Each row comes from the steps of one walk. Every step used is in the known rows, and no mark comes twice. Write the walk behind each row, first mark first.
Each row is shifted at random along 7 fixed directions that mean nothing.
Known rows
metab -> beze -> tava -> tiviz -> fufuz -> buzo -> fupudi: [  87   73    1  -30  116  -83   51  -52   48  140  -15  -89   58 -194
   87 -119   -1  -22  -26   35    5  -52   41  120  159   36   76   56
   24  -15  -32  148   54    0  -20   91  -45  -73  -90  149    0   -2
  -82   16  -26]
fupudi -> gesan -> tiviz -> fufuz -> buzo -> beze -> tava -> metab: [-43 -14 154 -23  32  46 -95  45 -30 161 136 -20 -29 -31  -2 -29 -65   7
 -68 168 140  20 141 129  65 -57 -50 -61 -58  74  66  61   3  77  27  11
 -78  49  86  57 -68  57  30 -98  94]
tava -> beze -> buzo -> fupudi -> tiviz: [-136  -63  -49   27 -112  -37 -166 -100   10  -13  154  109   52   15
   46   81 -145   45   25  118  -31  -34   80  -55  -10   15  -60    2
  -51  -32  -57  -54   22  101    9   19 -107  119  -26  -89 -124   26
  -54   19   58]
metab -> beze -> tava -> buzo -> fupudi -> tiviz: [  15  -25  -79   74  242 -109   -4 -295   -2   88   43 -198 -122  -34
   77   37   94  170  -86  -24  219  -28  143 -243   94  -35  120 -199
  192 -186  -79  175  -21  -29  -17   10  -53    7   11  -24 -130   -8
   22   34  -62]
tava -> fufuz -> fupudi -> tiviz -> beze: [  11    1   70    8  -54  -91 -119    8  102  207    1  -34  -84  -34
   28   23  -38   30  -15  130   20  -90   42   70  107  210    0   59
 -122   42  -90   73   63  126  -22  162 -117    0  -88   54  -66   12
  -66   81   73]
gesan -> metab -> beze -> buzo -> fufuz -> tiviz: [ -45 -112 -144  -65 -175  -35   58    4  103   62 -132    7   26  -88
   42 -156  -67  -50  -69   56  -31  -48  109  -65   50  -17   53  107
   28  123   33   17   69  105 -138  183  -29  -71 -220 -161   71 -127
  -85  165  -10]
buzo -> beze -> fufuz -> fupudi -> gesan -> metab: [  63  -62 -224   63  -37  -16   70  -10   25 -168 -112 -138   27   61
  111  -74   19 -124  -15 -112   11  -33   15   20  -63   17  105    6
  141  -29  -15   66  -94   69 -153  100  159 -134 -123 -155   67  -27
  -80  189   -6]
metab -> beze -> tava -> tiviz: [ 115  -44 -146  136   11  -14   53   94  134 -120   40    7    9 -143
   31 -149  -65 -113   25  -78  -51  -47   46  -62   93   58   79  166
   59  -41   88  122   45  -22 -152   50   -5  -36 -110  -40  -18  -95
  -54  127   33]
metab -> beze -> buzo -> fufuz -> tiviz -> tava: [-165 -210   61  145   61  -86 -108  -12  -83   83   60   32 -135   38
  -20  102   10  118  -54  234  110  -10  203  -48   15 -181   30  -66
   32  178   53  -36  -65  164  -73   41 -142   16  -84  -59  -86  -92
   22   50  134]
fufuz -> gesan -> fupudi -> tiviz -> metab -> beze -> tava -> buzo: [-113  -41  -40   68   -8   14 -138 -101   16  -91  151  -86  -39  199
  144   98   26   -2  -76  -42  208  -37  190 -171  -18    2  112 -209
  126   -3   17  -14  -64   15  -24 -160   81   65   79  -41   27  -30
   17  -54   91]
fupudi -> fufuz -> buzo -> beze -> tava -> tiviz: [-177 -142  -11   18 -128 -115 -116 -103    3   49   77   28  -16   22
   60   56   -8   62   28  133   20  -32  160   18    9  -28    5   -3
    8   73 -114    8    4  135  -28   37 -110  -25  -15 -138 -130   86
  -99   13    4]
tava -> beze -> buzo -> fupudi -> tiviz -> metab: [-144  -68  -97   12   15   12 -143 -173  -44 -123  105   66 -163  117
   66  202  -72   93   -5  -30  174  -21   61 -172  -61   50  -26 -167
   90 -129 -132  -49 -148  118    2  -52   36   83  -16 -136 -173  147
   -2   99  130]
fufuz -> tiviz -> fupudi -> gesan: [ -60  -29  -36  219 -101  -87 -132   58  -48 -162  135  -91   67  212
  162   63   12 -154   56  104  -61  -71   58  203  -79  -15   88  -32
  -40  167   10  -81  -23  116  -60  -34   32   40   34   -3   16 -107
  -38  -58  -30]
buzo -> beze -> fufuz -> gesan -> fupudi -> tiviz -> metab: [  73  -15 -198  150  -97  -89  -19   78   77 -239  -30 -122  245  128
  167  -84   12 -257   89   -6 -135  -84  -12  190  -81    0  171   46
   -6  100  150  -37  -74   54 -141   92  186  -51  -37  -72  181  -14
  -52  107    3]
metab -> beze -> tava -> buzo -> fufuz: [-206  -99 -101  -94 -175   -1  -71  -89   -4  -68  119  144    6 -124
  178 -128  -87  -30  -61   91    5    1  132 -336   39   37   32   20
  154   22  101 -129  -27   57  -41   15  -40   81  -71 -171  -77   13
  -11  -89  -24]
gesan -> metab -> beze -> fufuz -> fupudi -> tiviz -> tava -> buzo: [ -75 -206 -141  129 -187  -63 -176   35  159 -125   53   32   41   49
   59   18  -21   36   -8   42   14  -61   90 -131  -70   47  135  -64
   38   78   61  -50  -59  117 -146   69   28   76  -47 -185   63   11
  -16  165  154]
fufuz -> fupudi -> gesan -> tiviz -> beze: [ 120    9  -89  111   92   41   53  138    3  -43  -52 -133 -147  105
   62  -48   21 -137  -87  -65  122  -32   43   77    7   60   17  -33
   64    7   33  134 -109   50 -126   24  110  -99  -42   -8   74 -158
   20  136   33]
tava -> metab -> beze -> buzo -> fupudi: [ -17  107  -36   -3   27  -55  -91 -191  -31  -54  160  -30   58  -43
  207  -22  -93  -35   11  -19   -7  -30   41  -70   35  156   41 -101
   66 -106  -54  -10  125  -11   59   -3  -22  134  -41   35  -94  -32
  -55 -153  -90]
fufuz -> fupudi -> gesan -> metab: [ 115  -23  -16  187   -6   78  -44   94    1  -76   66  -77  -58  109
  -21   21 -115  -57  -53  -45   35  -18   18  184  -86    6  -39   11
   24  -13  -62   93   -3   75  -93  -15   62  -32  -33  -11   46 -176
  -45  149  140]
fufuz -> gesan -> tiviz -> beze -> tava -> buzo: [ -53  -65  -23  120  -33  -61  -81   97  -13  -41   58   46  -10  121
  134  -25   26 -135    3   76   35  -32  216  118   55   49   25  -32
    9   84  126  120  -80   20  -89 -110    1   10   90  -51  129 -179
  -50  -33   28]
tiviz -> fupudi -> fufuz -> buzo -> beze -> tava -> metab: [   8  -57    2  167  141  -64  -82   78   13  -42  155  -87   52  -24
   50  -31   -4  -24   -7   75  -41    2    9  304   51  -26   30 -113
    0   40   -3  127  -20  110  -72   46   22  -34   71   -4  -55   70
   37  -36  139]
tava -> buzo -> fupudi -> tiviz -> metab -> beze -> fufuz: [-189  -21 -126 -112 -112  -43 -115 -183   47  -82  125  -18  -11  -29
  229  -43   -7    9  -42   48  108  -50   68 -426   25  125  140 -147
  130   -9   70 -161  -28   84   11   73   38  151  -37 -131 -131  136
   78 -115  -66]
gesan -> tiviz -> metab -> beze -> tava: [ 138  -34  -86   93  -12  -57   13  189  159   62  -20  -47   36 -143
   37 -226  -31  -67  -10   52  -41  -46   93   32  136   34  110   88
  -79   95  256  153   93  -21 -140  146  -62   26  -53    8  177 -263
   12   49   39]
fupudi -> fufuz -> buzo -> beze -> tava: [  26  -81   54  173  147  -20  -54   94  -35  113  173   -1   11  -87
 -123  -39 -122   30  -60  163  -49   13   56  181   56 -154 -122   57
  -14   64   -1  143   47  111  -60   70 -119  -77  -16   49  -42 -112
   28   52  222]
fufuz -> tiviz -> tava -> buzo: [  85   68   13 -110   18  102   86  148   24  113   32   79 -134 -117
   45 -192 -108 -160 -117   -8   43   -1   43   17  142  189  -91  118
   -5   15  -18  119   37  -14  -60   -6  -19  -63  -24   68  -28  -96
   -8  -11   41]
fufuz -> buzo -> fupudi -> gesan -> tiviz -> metab: [  77   92   13   50   61  140   25  270   -6  -23  191  -87   83   -5
   70 -225 -125 -203 -103   99  -36   18  -26  208   25  -46  -66    9
  -63  132  194   10   15   47  -45   32   76   27   98   75   66 -170
  153 -138   21]
fupudi -> gesan -> metab -> beze -> buzo: [  38  -92 -147  150 -117   28 -101   62  113  -61  114   16   59  -51
  -50  -46 -160  -21  -45   35  -37  -43   73 -112   -2  -65   10   64
   48   15  109   36   49   57 -114   72  -16   65 -113  -53   68 -164
    2  139  204]
buzo -> fufuz -> tiviz -> metab -> beze -> tava: [  19  -19  -71   19   54  -14   49   53   33    7    8  -27   20  -98
   49 -137  -77  -90  -15   40  -19  -41   15  -42   59  -37   51  124
    4   94   74  -29   20   57  -86  138  -27  -84 -138    4   -1  -65
  -33   61   44]
tiviz -> tava -> buzo -> fupudi -> fufuz -> gesan -> metab: [  67  -43   74   44  -35   86   -3  187   76   98   51  -44   15  -73
   34 -187  -53  -80 -119  127   19   21   53  168   84   18   20    0
  -35   80  150  116  -63   48  -98   68   33    8   56   -6   87  -92
   74  -12  110]
gesan -> fupudi -> fufuz -> buzo -> beze: [ 115 -153    0  494   81 -189 -208   86   10  -87  120 -106  186  143
  -52   91  -18    2   79  204 -196  -35    7  580 -153 -166   38  -88
  -76  110    9  117  -12  192 -138   97    5   28   22  -18  116 -137
   -9  192  172]
buzo -> fupudi -> gesan -> metab -> beze -> fufuz -> tiviz -> tava: [-153 -170   47  371   37 -147 -250  -77 -112 -207  184 -164   38  336
  189  182  144   40   72  175  132  -31  200  -51 -209 -180  226 -295
   25  178  174 -160 -142  135  -41  -57    4  191   92  -96   49 -144
   57 -105  -38]
tiviz -> metab -> beze -> buzo: [  68   10  -95  208   32 -113 -136   49   48  -76  168   -2   63  -50
   66  -30  -93  -70   46   69 -114  -70   24   39   38   74   58    2
   -3   45   99   48  110   49  -61   72  -29  110  -66   69   55 -168
   13  -12  127]
metab -> beze -> buzo -> fupudi -> tiviz: [ -55   48 -267  -55 -150  -64  -92 -363  -26 -173   38   40   91   35
  152  118 -151  -10   30 -115   -3  -93  -17 -315 -117   36   14    6
  178 -172 -199 -157  -24   -9   27    9   42   30 -178  -63  -21   64
 -180  168  -17]
fupudi -> tiviz -> tava -> buzo -> fufuz: [105  16  57 196 167  -8 -72  15 -46 -71 204 -36 -58 -39  72 -77 -22 -94
 -43 125  57   1  11 -15 -45  25  28 -75  73 -29 160  25 -94  11 -34  15
  44 152 123  22 -82  56 154 -48  37]
fupudi -> gesan -> tiviz -> tava: [ 146   42   60   79   -6   77   -5  186    0   42   83  -39  -83  -26
   53 -160  -45 -141  -79   82   91    0   99   -6   30   32    7   41
  -33   64  246   81  -28  -55  -57    2   -8   96   70   76   96 -211
   84  -54   20]
metab -> beze -> fufuz -> fupudi -> gesan -> tiviz -> tava -> buzo: [ -42  -55 -134  -15 -194   53  -79   72   96 -133   93   32   99  -23
  147 -118  -57 -153  -61    8   20  -47   74 -220   -2   81  104   40
   92   74  148  -94  -54    4  -93   16   76   81  -47  -58   51   20
    1   11   61]
beze -> buzo -> fufuz -> gesan -> metab: [ -60  -28  172   12  -96  -41 -106  -77  -90  202   30   43    4   13
    8   40 -115   29  -35  214   24  -22  211  209   17  -62  -59   45
  -56  105    2   69   92   74   32    9 -130   55  -43   39   29 -167
 -126  -22   86]
beze -> buzo -> fupudi -> fufuz -> gesan -> tiviz: [ 112   61   40   49 -105   21   36  109   49   91   47  -54  233  -98
   12 -196 -136 -192  -63  141 -137  -48   60  256  105  -53  -23  186
  -77  115  140  130  119  -16  -54   87  -26   10  -43   93  149 -189
  -36   13   49]

Which walk is each row?
[  36 -189    4  312  -94   25  -93  245  127 -195  103  -99 -115  115
   35  -32   52 -113  -18   59  107  -26   80   -1  -50   36  173  -61
   27  175  207   -2 -110  118 -198   47   92   65    5 -149    7  -81
  114   98   92] | fupudi -> fufuz -> gesan -> tiviz -> tava -> metab -> beze
[ 142    2  109  114  201   58   51  124   66  195   32 -196    1 -103
  -82 -126  -35    6 -116   98  124  -12   77   95  157 -158   66   26
  -44   82  184  177   29    7  -70  127  -50  -43  -41  147   57 -172
   81   46  151] | buzo -> fupudi -> fufuz -> gesan -> tiviz -> metab -> beze -> tava
[  43  -21  217  187  264   -9  -90   82    7  136  211 -209 -133  -17
   26  -36   22   64  -83  181  157   10   45   29   38    2   87 -160
  -67   99  106    6   71  104   -7  124  -89  104   66   81 -210   -3
  178 -158    9] | buzo -> fufuz -> fupudi -> tiviz -> tava -> metab -> beze
[-116   61   23 -123  -29   61  -98  -18  -50   38  149   30   48   58
  164  -36 -108  -49  -40   48   84    3  113   21   20   25  -83  -81
  -38   -3   17  -41  -47    9   64  -76  -27   35  108    5   -2   -9
  -41 -165   -7] | fufuz -> buzo -> fupudi -> gesan -> tiviz -> beze -> tava -> metab
[ -55   -1  -49  -86    6   63  -26 -127   32   91   74 -115 -111   16
  112  -36  -10   58 -162  -92  225   -6  180 -265   78   74   48 -138
  158  -86  -82  103   48  -20  -13  -63   -4   -2   -9  -31  -29  -87
  -29  -64   18] | fufuz -> fupudi -> gesan -> metab -> beze -> tava -> buzo
[  67   64   51   32   44  108  -80   44   41    8  168  -78  -28  -24
   87  -61  -54  -78 -134  -24  137  -18   79 -159   56  122   42  -72
   76  -11   90   55   17  -28  -15  -27   49  116  -11  120   50  -49
   61  -80  165] | tiviz -> tava -> fufuz -> fupudi -> gesan -> metab -> beze -> buzo
[ -41  -65 -145  -73  -17    0   37  -56   62   14  -35    4  -34 -133
   67  -81  -52  -34  -47   -1   46  -40   52 -122  112   13   78   96
  150  -15  -14   17  -84   41  -95   91   35 -127 -137  -55  -72   88
  -78  118   99] | tiviz -> metab -> beze -> tava -> buzo -> fufuz -> gesan
[ -50   37  -75 -143 -220   99  -41   37   28 -102   96   72  124  -39
  209 -163 -118 -157  -39   22    0    0   80  -76   23   79   12    7
    0   -5  169  -77  -63  -67  -10  -40   51  133   81  -77   65   27
   -8 -130  -31] | beze -> buzo -> fupudi -> gesan -> tiviz -> tava -> metab
[ -53   62  -28 -169   -3  107  -61 -132  -93  -28   66   23  -47   51
  179   -6  -66  -74  -89  -71  184   23   72 -181  -56  112  -14 -128
  136  -99  -47  -57 -114   -9   45  -66  103   41   17   -3  -34  135
  -46  -77   50] | tiviz -> tava -> buzo -> beze -> fufuz -> fupudi -> gesan -> metab
[ -36  -27  135   30   44   16  -90  -25  -15  153   92 -106    4   26
   52  -14  -17   50  -59  110  106   14  157   78   61  -13   10  -64
  -51   18   18   92   40   56    6   30  -92   41   45   20  -28  -33
  -34  -96   54] | buzo -> beze -> tava -> fufuz -> fupudi -> gesan -> metab
[ -11  -35  -83   19 -162    2  -65  182  134  -25   68  -13  214  -55
   97 -172  -94 -181   12  150 -148  -51   16  184   40   44   59  113
 -128  151  167  -30   32   90  -94  172   21   78  -20  -64   27   50
    4  -14   40] | tava -> beze -> buzo -> fufuz -> fupudi -> gesan -> tiviz -> metab
[ 128   75  -43    2   38   43   25   52   98   19   -2  -80  108  -36
   45 -103  -76 -175  -42   -1   -5  -55    8  170   56   56   43   73
  -28  -12   68  101   -9    3  -63   81  107  -15  -44   60   36   64
  -13   93  112] | tava -> beze -> buzo -> fufuz -> gesan -> fupudi -> tiviz -> metab
[ 102  105  -39  137  203   21  -37   30  -91 -120  134  -93   57   69
  119  -51  -51 -153  -38  -17   28  -16   -6  102  -69   -4  -21 -102
   89  -39   94   68 -106   32  -17  -23  141    5   30   91  106 -114
   54  -25   87] | tiviz -> beze -> fufuz -> buzo -> fupudi -> gesan -> metab
